Here is a tiny trained network, its code and every weight. The questions are about switching its units off for an input and a class, where a switched-off unit gives its printed mean instead of its output.

import numpy as np


def w(rows, s, z=0):
    codes = np.array(rows[::2]) - 128.0
    scale = np.full(codes.shape[1], s)
    scale[-1] = z or s
    return codes * scale


def norm(h):
    return h / np.sqrt((h * h).mean(-1, keepdims=True) + 1e-5)


def f(y):
    return y / 2 * (1 + np.tanh(0.7978845608 * (y + 0.044715 * y**3)))


def log_softmax(a):
    a = a - a.max(-1, keepdims=True)
    return a - np.log(np.exp(a).sum(-1, keepdims=True))


def net(x, mask):
    res = np.array(x, float).reshape(1, 2) / 4 @ E
    u = 0
    for l in range(2):
        y = f(norm(res) @ A[l][:, :-1].T + A[l][:, -1])
        res = res + np.where(mask[u : u + 14], y, B[l][:, -1]) @ B[l][:, :-1]
        u += 14
    return log_softmax(norm(res)[-1] @ U[:, :-1].T + U[:, -1])


A, B = {}, {}
E = w([
[218,184,5,184],'x0',
[11,125,77,212],'x1',
],0.0028)
A[0] = w([
[140,122,174,204,91],'0.n1',
[88,185,138,146,8],'0.n2',
[87,123,99,125,8],'0.n3',
[155,183,167,105,33],'0.n4',
[167,113,78,148,25],'0.n5',
[139,157,139,112,76],'0.n6',
[126,97,155,210,5],'0.n7',
[138,195,178,159,111],'0.n8',
[127,173,119,65,66],'0.n9',
[95,118,166,100,167],'0.n10',
[147,115,184,217,109],'0.n11',
[142,3,102,147,153],'0.n12',
[103,152,144,165,17],'0.n13',
[120,120,158,201,3],'0.n14',
],0.0055,0.0011)
B[0] = w([
[127,129,122,119,115],'0.n1',
[130,97,103,78,93],'0.n2',
[134,89,101,69,101],'0.n3',
[115,8,87,158,113],'0.n4',
[111,206,173,120,185],'0.n5',
[118,108,119,126,99],'0.n6',
[130,103,106,81,96],'0.n7',
[126,118,124,129,115],'0.n8',
[116,87,113,132,104],'0.n9',
[148,214,113,144,254],'0.n10',
[128,130,121,121,126],'0.n11',
[131,137,125,128,154],'0.n12',
[129,108,110,90,93],'0.n13',
[129,106,109,85,91],'0.n14',
],0.011,0.00074)
A[1] = w([
[92,94,190,103,101],'1.n1',
[204,156,130,1,98],'1.n2',
[151,153,109,38,142],'1.n3',
[136,23,65,102,180],'1.n4',
[104,123,148,118,69],'1.n5',
[74,150,133,179,92],'1.n6',
[105,155,168,169,162],'1.n7',
[72,75,85,133,105],'1.n8',
[57,86,202,92,102],'1.n9',
[184,101,37,113,104],'1.n10',
[114,144,115,111,78],'1.n11',
[60,88,141,228,69],'1.n12',
[22,66,56,148,5],'1.n13',
[233,50,153,72,47],'1.n14',
],0.0078,0.002)
B[1] = w([
[210,165,107,180,178],'1.n1',
[47,29,169,173,128],'1.n2',
[112,60,143,195,137],'1.n3',
[190,179,70,92,107],'1.n4',
[151,145,131,129,115],'1.n5',
[202,79,174,118,204],'1.n6',
[89,72,71,119,249],'1.n7',
[140,108,117,96,141],'1.n8',
[106,252,101,200,238],'1.n9',
[98,233,162,178,150],'1.n10',
[201,110,162,143,125],'1.n11',
[85,60,188,178,160],'1.n12',
[173,65,95,29,214],'1.n13',
[154,82,57,2,175],'1.n14',
],0.01,0.0021)
U = w([
[131,250,109,200,211],'0',
[160,103,74,40,219],'1',
[78,44,163,179,166],'2',
[117,160,193,94,1],'3',
[120,151,181,105,24],'4',
[111,151,170,104,8],'5',
],0.014,0.0054)

Each question gives the input, the list of numbers given to net, and the class t.
The units are the neurons (one row each of A and B). Each row of codes is followed by its name. A weight is (code - 128) times the scale printed after its matrix; where a second scale follows, it is the last column's (A, B and U).
mask holds one flag per neuron, layer by layer. A switched-off neuron (its flag False) gives its mean, the last column of its row in B, instead of its output. The means were averaged over made-up inputs and are rounded, as every weight is.
A unit's drop is (log p(t) with every unit on - log p(t) with that unit switched off) / (log p(t) with every unit on - log p(t) with every unit switched off).
The circuit of an input: a set's keep is (log p(t) with only the set's units on - log p(t) with every unit switched off) / (log p(t) with every unit on - log p(t) with every unit switched off). Starting from the 12 units with the biggest drops (on a tie, the unit counted first), units are removed one at a time, each time the one whose removal leaves the highest keep (on an exact tie, the one counted first), for as long as the keep stays at least 0.8.
units of the circuit, in order: the units of the circuit, biggest drop first
most important unit: the unit with the biggest drop
k most important neurons: the k neurons with the biggest drops, biggest first
k most important neurons of layer l: the k neurons of layer l with the biggest drops, biggest first
drop when u is switched off: that unit's drop, to one decimal
input [-8,-8], class 0: 3 most important neurons	(1.n9; 1.n13; 0.n3)
input [3,4], class 1: 2 most important neurons	(0.n10; 1.n9)
input [-1,0], class 2: units of the circuit, in order	(1.n13; 1.n7)
input [-5,7], class 1: most important neuron	(1.n13)
input [-5,5], class 0: 3 most important neurons of layer 1	(1.n9; 1.n14; 1.n1)
input [-1,2], class 2: 2 most important neurons	(0.n4; 1.n2)
input [-4,5], class 1: 2 most important neurons	(1.n13; 0.n5)
input [0,2], class 2: 2 most important neurons	(0.n4; 1.n2)
input [-2,4], class 1: 2 most important neurons	(0.n5; 1.n13)
input [1,-3], class 2: 2 most important neurons of layer 0	(0.n3; 0.n2)
input [-4,2], class 0: drop when 0.n11 is switched off	0.0
input [0,0], class 2: drop when 1.n13 is switched off	0.1
input [-8,6], class 0: drop when 1.n9 is switched off	1.8
input [0,-1], class 2: most important unit	1.n12
